Here is a tiny trained network, its code and every weight. The questions are about switching its units off for an input and a target symbol, where a switched-off unit gives its printed mean instead of its output.

import numpy as np


def w(rows, s, z=0):
    codes = np.array(rows[::2]) - 128.0
    scale = np.full(codes.shape[1], s)
    scale[-1] = z or s
    return codes * scale


def f(y):
    return y / 2 * (1 + np.tanh(0.7978845608 * (y + 0.044715 * y**3)))


def softmax(a):
    e = np.exp(a - a.max(-1, keepdims=True))
    return e / e.sum(-1, keepdims=True)


def log_softmax(a):
    a = a - a.max(-1, keepdims=True)
    return a - np.log(np.exp(a).sum(-1, keepdims=True))


def net(x, mask):
    ids = ['ΔΛΦαεημστω'.index(c) for c in x.split()]
    T = len(ids)
    res = E[ids] + P[:T]
    u = 0
    for l in range(2):
        q, k, v = (res @ M[l].T for M in (Q, K, V))
        z = softmax(np.where(np.tri(T) > 0, q @ k.T / 4**0.5, -1e9)) @ v
        res = res + np.where(mask[u], z, O[l][:, -1]) @ O[l][:, :-1]
        u += 1
        y = f(res @ A[l][:, :-1].T + A[l][:, -1])
        res = res + np.where(mask[u : u + 4], y, B[l][:, -1]) @ B[l][:, :-1]
        u += 4
    return log_softmax(res[-1] @ U[:, :-1].T + U[:, -1])


Q, K, V, O, A, B = {}, {}, {}, {}, {}, {}
E = w([
[114,125,88,189,220,151,109,150,143,135,134],'Δ',
[164,175,131,120,183,72,186,152,97,198,71],'Λ',
[30,146,129,89,176,159,71,122,212,144,50],'Φ',
[236,91,104,125,134,241,124,223,133,163,102],'α',
[126,124,158,110,140,122,161,84,191,184,185],'ε',
[96,104,156,78,67,15,76,206,111,119,109],'η',
[185,137,24,135,132,70,126,118,153,137,146],'μ',
[138,105,99,56,8,167,91,139,29,181,107],'σ',
[99,97,96,130,138,227,187,147,112,58,109],'τ',
[115,138,152,113,206,158,195,41,222,139,176],'ω',
],0.018)
P = w([
[94,184,126,130,182,85,73,78,44,109,174],'0',
[127,215,93,254,127,190,146,103,126,137,82],'1',
[195,138,146,167,138,80,92,180,71,35,74],'2',
[141,108,126,56,163,118,106,53,119,91,150],'3',
[161,212,123,169,71,215,173,85,179,153,55],'4',
[212,71,126,129,129,109,127,183,127,37,61],'5',
[145,72,99,14,132,140,139,74,158,88,130],'6',
[136,201,160,164,91,238,225,109,178,169,56],'7',
[210,106,167,114,135,117,136,206,112,15,57],'8',
],0.0092)
Q[0] = w([
[80,185,86,184,63,140,159,60,123,185,144],'0.h0',
[99,169,173,196,73,245,126,145,191,189,53],'0.h0',
[148,86,224,163,184,46,74,129,165,91,149],'0.h0',
[177,110,84,73,205,198,179,2,186,184,113],'0.h0',
],0.0075)
K[0] = w([
[51,131,137,195,88,160,93,123,136,18,28],'0.h0',
[2,114,218,76,159,165,202,173,139,178,83],'0.h0',
[200,193,238,188,205,69,79,133,172,118,185],'0.h0',
[187,54,117,10,150,146,196,119,199,96,51],'0.h0',
],0.0066)
V[0] = w([
[156,78,78,100,165,73,135,116,132,159,186],'0.h0',
[173,74,91,41,156,3,176,171,65,195,244],'0.h0',
[35,153,148,111,158,79,28,137,106,123,118],'0.h0',
[253,94,109,46,196,165,62,165,218,233,133],'0.h0',
],0.0055)
O[0] = w([
[122,125,102,126,124,94,86,78,143,97,91,154],'0.h0',
[113,98,116,126,74,128,131,108,184,90,123,69],'0.h0',
[91,87,65,114,121,131,136,254,155,163,194,3],'0.h0',
[91,66,26,209,152,68,112,140,100,133,132,231],'0.h0',
],0.0091,0.003)
A[0] = w([
[210,138,148,174,162,237,217,167,96,121,39,60],'0.n0',
[2,183,110,86,170,133,229,38,60,115,190,7],'0.n1',
[195,103,152,92,144,36,173,230,72,29,69,111],'0.n2',
[89,34,175,160,131,68,14,240,92,100,135,34],'0.n3',
],0.0071,0.0017)
B[0] = w([
[86,111,7,121,41,49,137,133,164,128,138,254],'0.n0',
[238,133,62,65,72,185,47,165,150,130,133,188],'0.n1',
[188,69,1,101,73,141,123,144,164,213,197,173],'0.n2',
[168,179,58,186,118,207,109,103,169,116,48,143],'0.n3',
],0.0086,0.0095)
Q[1] = w([
[129,72,69,51,157,99,134,198,146,59,68],'1.h0',
[191,180,138,218,1,181,170,156,117,127,35],'1.h0',
[175,190,132,178,234,158,208,102,138,111,109],'1.h0',
[137,141,94,207,26,176,190,36,246,181,134],'1.h0',
],0.0074)
K[1] = w([
[119,131,142,121,162,82,86,108,200,145,143],'1.h0',
[109,119,168,74,48,191,149,134,63,128,155],'1.h0',
[156,132,211,163,136,150,139,119,62,2,148],'1.h0',
[103,50,132,83,87,174,228,90,127,113,105],'1.h0',
],0.0093)
V[1] = w([
[46,88,95,113,128,195,72,130,73,47,162],'1.h0',
[95,140,178,155,48,218,162,75,64,255,123],'1.h0',
[160,70,152,206,166,185,87,58,172,136,101],'1.h0',
[194,109,140,130,155,121,145,189,120,16,61],'1.h0',
],0.0061)
O[1] = w([
[143,91,78,87,87,137,154,80,158,1,68,115],'1.h0',
[176,148,202,80,216,49,17,18,138,152,161,3],'1.h0',
[133,92,217,138,179,199,101,147,186,84,234,47],'1.h0',
[101,147,23,116,73,191,193,159,201,120,126,67],'1.h0',
],0.007,0.0053)
A[1] = w([
[95,139,193,218,110,42,225,130,129,135,130,158],'1.n0',
[147,121,107,124,44,72,127,129,117,190,56,19],'1.n1',
[253,109,152,99,100,18,143,140,189,82,196,111],'1.n2',
[79,198,175,204,114,145,89,110,198,171,94,4],'1.n3',
],0.0075,0.0037)
B[1] = w([
[157,1,231,169,68,196,91,170,116,120,55,150],'1.n0',
[108,151,186,157,129,194,139,134,178,97,151,253],'1.n1',
[34,155,114,90,94,178,125,60,81,179,95,169],'1.n2',
[169,70,110,140,117,140,29,190,136,118,176,132],'1.n3',
],0.0094,0.014)
U = w([
[84,250,181,209,203,176,207,82,177,69,164,166],'Δ',
[177,140,114,72,155,20,189,214,137,251,99,202],'Λ',
[68,134,138,110,180,128,80,143,168,115,74,114],'Φ',
[254,140,95,199,173,90,141,87,88,127,87,128],'α',
[52,121,94,76,100,27,95,48,129,183,131,150],'ε',
[158,99,135,102,91,95,84,157,208,168,144,1],'η',
[95,94,119,167,87,7,155,118,151,79,211,139],'μ',
[97,63,217,126,90,152,143,115,56,124,66,159],'σ',
[238,134,124,65,122,165,135,138,37,140,123,155],'τ',
[203,126,157,155,126,191,71,74,179,135,206,37],'ω',
],0.0062,0.0064)

Each question gives the input, a string of symbols that net reads in full, and the target symbol t.
The units are the heads (4 rows each of Q, K, V and O) and the neurons (one row each of A and B). Each row of codes is followed by its name. A weight is (code - 128) times the scale printed after its matrix; where a second scale follows, it is the last column's (O, A, B and U).
mask holds one flag per unit, layer by layer, with each layer's heads first. A switched-off unit (its flag False) gives its mean, the last column of its rows in O or B, instead of its output. The means were averaged over made-up inputs and are rounded, as every weight is.
A unit's drop is (log p(t) with every unit on - log p(t) with that unit switched off) / (log p(t) with every unit on - log p(t) with every unit switched off).
The circuit of an input: a set's keep is (log p(t) with only the set's units on - log p(t) with every unit switched off) / (log p(t) with every unit on - log p(t) with every unit switched off). Starting from all 10 units, units are removed one at a time, each time the one whose removal leaves the highest keep (on an exact tie, the one counted first), for as long as the keep stays at least 0.8.
circuit, biggest first: the units of the circuit, biggest drop first
top k neurons: the k neurons with the biggest drops, biggest first
top k neurons in layer l: the k neurons of layer l with the biggest drops, biggest first
drop of u: that unit's drop, to one decimal
input ε μ ε ω ε Φ ε ω, target Λ: circuit, biggest first : (0.h0, 1.n1)
input ε ε μ, target ε: top neuron : (1.n2)
input Φ τ τ Λ ε Φ σ τ η, target ω: circuit, biggest first : (1.n1, 0.n3, 0.n2)
input τ ε τ Λ τ Λ μ η, target Δ: circuit, biggest first : (1.n1, 0.n3)
input ε τ ε σ τ α, target η: top 2 neurons in layer 0 : (0.n0, 0.n2)
input ε σ ε ε τ ε μ, target μ: top 3 neurons in layer 0 : (0.n1, 0.n3, 0.n2)
input τ τ ε α τ η, target ω: circuit, biggest first : (1.n1, 0.n2, 0.n3)
input μ τ τ τ Λ ε μ α, target Δ: top 3 neurons : (1.n1, 0.n0, 0.n2)
input τ ε ε τ, target ε: circuit, biggest first : (0.n0, 1.h0, 0.h0, 1.n1)
input σ Φ Δ, target α: top 2 neurons : (0.n3, 1.n1)
input ω Λ ε Δ, target Δ: circuit, biggest first : (0.n0, 0.n2)
input Λ Φ τ, target μ: circuit, biggest first : (0.n0, 0.n2, 0.n1)
input ω ε Δ Λ η σ ε ε, target ε: circuit, biggest first : (1.h0, 1.n2, 0.n1)
input ε τ τ σ τ ε τ η, target Δ: top 2 neurons in layer 1 : (1.n1, 1.n0)
input α ε σ Λ α, target ε: top 2 neurons : (0.n0, 0.n2)
input Λ ω μ Δ ε, target ω: circuit, biggest first : (1.h0)
input ε σ Λ ε ε, target ε: circuit, biggest first : (1.h0, 1.n2)
input ε ε ε σ Λ, target ε: circuit, biggest first : (1.h0, 0.n0)
input α Δ ε τ, target τ: top 2 neurons : (0.n1, 1.n1)
input ε ε Φ ε Δ, target Λ: circuit, biggest first : (0.h0)
input ε ω ω ε Λ, target σ: top 2 neurons in layer 0 : (0.n1, 0.n3)
input ε ε μ τ ε α, target η: top 3 neurons : (0.n2, 0.n0, 1.n1)
input ε ω τ τ ε, target Δ: top 2 neurons : (0.n0, 1.n1)
input σ ε Δ ε μ, target ε: circuit, biggest first : (1.h0, 1.n2)
input ε τ Λ Λ ε, target Δ: top 3 neurons : (1.n1, 0.n0, 0.n1)
input ω ε μ α, target α: top 2 neurons in layer 0 : (0.n3, 0.n1)
input ε μ Φ ε α τ ε μ, target Δ: top neuron in layer 1 : (1.n1)
input ω τ Λ ε Φ ω ε ε, target Λ: drop of 0.h0 : 1.1
